Each row has two labels, one from each of two sets.
[  7  -1  -7   1  27 -13  -9  -1  14  -1  -3  10   6   9  -4   0  -5  -5
   3   1  -3  -5   6   0 -31   2   0 -12  -2  -1   0   3 -11   1  -3  -4
   1  -1   1   4 -12   7   2   3   5   0   1   1  -9  -8   7  -5  -6   0
   5   4   1   0  -2  -8   1   2  10  -5  -9   2  -5   7  -8   0   4  -9
 -30   3  -4 -19 -12  -8  11  -5   3  -2   1  -5  20   2   1  -7  25   5
 -17   4  29 -10   1  -3  -4   0  -5  -1   9   2   5  -2   3  -6 -36  16
   3   1  -4  -3  -2  -2  -2  13   6   7  -6  -6   1  -4  -4  -3   2  -4
   8  -3  -8  -4] : (18)/(73)
[  5  -5  -4   2  22  -5 -13   2   9  18  10 -12   5  22   9  -5  -7   3
   4   7  -1  -3  13  -7  -9   3 -10 -14   0   5  -1   7 -22  -5   8  -7
  -4   1   0   7  -5  14  -2   6  -4   3   2   2   4  -7  11   0   3   1
  -3   5 -12  -5 -11   2   0  -2  16   9  -3   4  -6   7 -11  -3  -1   0
 -48   4  -3 -23 -17 -13 -39  -4   4  -7  16   4  12   3  -2  -7  32   5
  -8   1  18  -5   1  -3   0   3  10  -6   9   3   7   4  -1   3 -48   9
   7  -3  -8  -3   0   6 -13   7   7   9  -7  -2 -18   4  -4  -9  -4   1
   7  -3 -20   1] : (18)/(73)
[  8  -5  -8   5  29  -2 -26  10  22   8   4  -2   9   6  12   4 -12  -5
   1   3   0  -4   5  -1 -26   2  -4 -10  -5   2   1   6  -9  -3  17  -5
 -11   2   1   3  -4  10  -7   2   3   4   7   4  -9  -8  17  -4  -1 -12
  -5   0   8   1  -6  -6  -1  -4  12  -8  -5   2  -8  12   8   1  -3   2
 -36   6  -3  -8  -5  -8 -11   1   7   2   8   9  28   2  13 -13  28   3
   3   2  23  -8  -1  -2   1 -13  -1  -3  12   5  -1  -4   3  -4 -32   8
   9  -6  -2  -1  -1  -4   0   2   7   6   8  -8 -18  -3  -9 -15  10  -5
  11  -4  -6   1] : (18)/(73)
[  2  -2   2  12  31   1  -6  -1  14  -3   7  -1  24  16 -30   4  -2  -7
   5   5  16   2  14  -6 -39   1   0  18  -7   2   5  -7   2  -3 -15   2
  -2   3  -3   0 -12  19   1  -1  13  -3   4  -9 -21 -12  21   0  -4  10
   1   7   4 -15  -1   9   2   6  26   8 -10   0  -5   6   3  -4   5  -8
  -8   1   0 -20   1  -5  25  -3  -3   1   6  13  32  14   9  -6  14   3
  -5  12  30   6  -2  -6  -4 -16 -11   0   4   0  -1   0   0 -17 -11  20
   9   8 -14 -17   0  -4  -2   7   4   7 -10  -6  -1  -8 -22 -16   4 -10
   4  22   0  -1] : (20)/(73)
[  7   0   3  -4  17   0  -5   3  20  18   0  -4  12  12 -21   3  -3  -3
   2   5   4   1  10  -2 -27   1   4   1  -5   0  -2   0  -4   1  -5   0
   3   7   0   5 -17   6  -2   5  14   1   3  -4 -17  -7   9   1   3   3
   6   7   5  -7   0  -3  -1  -3  20  10  -5   5  -1  16   6   3  -1   8
 -13  -1   0 -22   0 -12  17   0   7   2   7   8  21   6   6  -9  18   4
   5   7  19  -3  -3 -13  -1  -1   1  -3  17   3   7   2   0  -9 -24  12
   5   1  -7 -15   1   0  -8  11   3   1  -3  -5  -6  -2  -2  -6   1  -1
   2  -2  -1  -2] : (20)/(73)
[  5   1 -10  -4  28   0 -10  -3  30 -19   0   6  16   3  -4   4  -2  -9
   4   8   4   6   9 -10 -39   1 -11  10  -8   2   8   0   7   1  -6   1
   0   6  -3  -1 -15  26 -12   0   7  -1  -7  -3 -26  -3  20   8   2   3
  -1   9  12  -3   2  -4  -6  11  11   7 -17  -3  -4  10   6   4  -1   6
  22   3   2 -13  13  14  48  -2   1  -5   2  20  41   8   1  -9  20   7
  -1   8  40  -4  -3  -7   1  -9 -15   0   7   0   8  -2   0 -20 -21  28
  10  14  -4 -17   0 -12  -3  13  10   9 -13  -8  -5 -13 -22  -9   7  -6
   0  -1   2  -1] : (15)/(73)
[ -1  -8   0  10   4  -1  -4 -10  -5  -9   4   3   5  -3 -22  -3  10   0
  -3   1  -7   5   9  -5  12  -2 -16   5   1  -3   0  -4  -5   5  -2  -4
   5  -2   3   1  -1   4   1   1   9  -1   5   4  -1  -3  -5  -9  -4   6
   1   6  -1  -4  -4   1   0   4  10  19  -1   8   1  -7  -9   4  -3  -4
  -8  -7  -4 -25 -10  -2  -9  -4  -5   2   4   5  -5  15   0   3  -7  -1
  -3   3   9   5  -2  -2  -1 -19   4   0   4  -3   1  -1  -1  -6 -23   5
   4  -2  -3  -7   5  -3  -5   3  -5  -2  -8  -2  -3   5  -6  -5   1   2
  -2  13 -14  -3] : (23)/(73)
[  6  -8 -10  -1  33  -4 -14   3  26  -5  -5  -3   6   9  21   3 -17  -5
   0   3   1  -6   5   1 -38   3 -10  -9  -3   0  -1  11  -1  -2  -2  -1
  -4  -7   0   9  -1  18  -2   2  -8  -1  -1   7  -8 -10   3  -7  -1   4
  -8   2   4   7 -10  -5   0  10   0 -19  -7   1  -4  14  -6   4   8   3
 -29   7  -5   7   2  -2  17  -5   1  -6  -1   1  30  -6  14 -27  21  -1
  -3   3  26  -4   6   1  -4  12  -7  -1   6   0   2  -6   5   0 -28  11
   7   0   0  13  -1 -11  -6   7   6  11  -1  -6 -13  -8  -6  -7   4  -3
   7 -11  -4   4] : (20)/(73)
[  3   1  -1   4  10   5  -9  12   7  -2   0 -10   5  14   6  -6  -2   3
   0   0   1   1   8  -4 -34   5  -5  -2   1  -1   2  12   3  -7   1  -7
   2   0  -2   4  -5  13  -2   3 -13  -4   2  -8  -3   1  -9  11  -5  10
  -7  -3  -3  -7  -4   2   1   3  15   4  -2  -2   3   8 -14   1   2 -13
 -37   8  -3 -10  16  -3  15   1   4  -9   7   5  24  -6  -5  -1  17   3
  -6  14  19  -6  -3   2   3  -5  -4   2   2   6   9   2   4  -1 -30  15
  12   9  -4  -2   2   4  -5   1   8   8 -11  -8   0 -10   3  -9   9  -5
   2   2  -5  -1] : (15)/(73)
[ -3  -5  -9  -3  28  -6   0   1   9  12  11  -7   7  11  10   1  -7   2
  -5   2  -2  -6  11   4 -20   2 -19 -13   1   1   2  15  -8  -6   5  -2
   0   2  -2   5  -2  11   3  -2  -1   1   7   6   3  -7  10 -11  -7   2
   1   1  -2   1 -10  -1  -6   3   2  -1  -3  -1  -3   4  -1  -3  -1   3
 -48   4  -4  -7 -22  -5 -18  -2  -2  -3   4   8   8   8   4   3  22   2
  -2  -5  16  -3   3   4  -3   0   4  -3   5   1  10  -2   7   1 -24   4
  12  -6   0   4   4   0  -4  10  -1  13  -7  -3  -5  -3  -4  -8   4  -1
   6   0 -11  -1] : (18)/(73)
[ 10   3   2  -5  27   1   1   9  31   1  -5  -2   6  -1 -10   4  -6  -1
   3   6   9   0  10   4 -35  -2   4  -2  -9  -2  -1   5   4  -8  -9   0
   2   5  -3   9 -14  11  -4   1   5  -1   2  -4 -22  -8  -2   2  10   2
   1   3  11  -5  -3  -8   1  -5  11  -3 -13   2  -5   5  15   0   2   4
  19   1  -2 -13  48  -7  40   1   6  -3   3   6  39   3   5 -10  22   7
  -2   7  32  -3   1  -7   3  -3 -13  -1   6   9   4  -8   1  -9 -25  22
  -1  10 -11 -12  -3  -6  -9  13   9   7  -5  -8  -8  -7  -5  -5   4   0
   4   0  11   0] : (15)/(73)
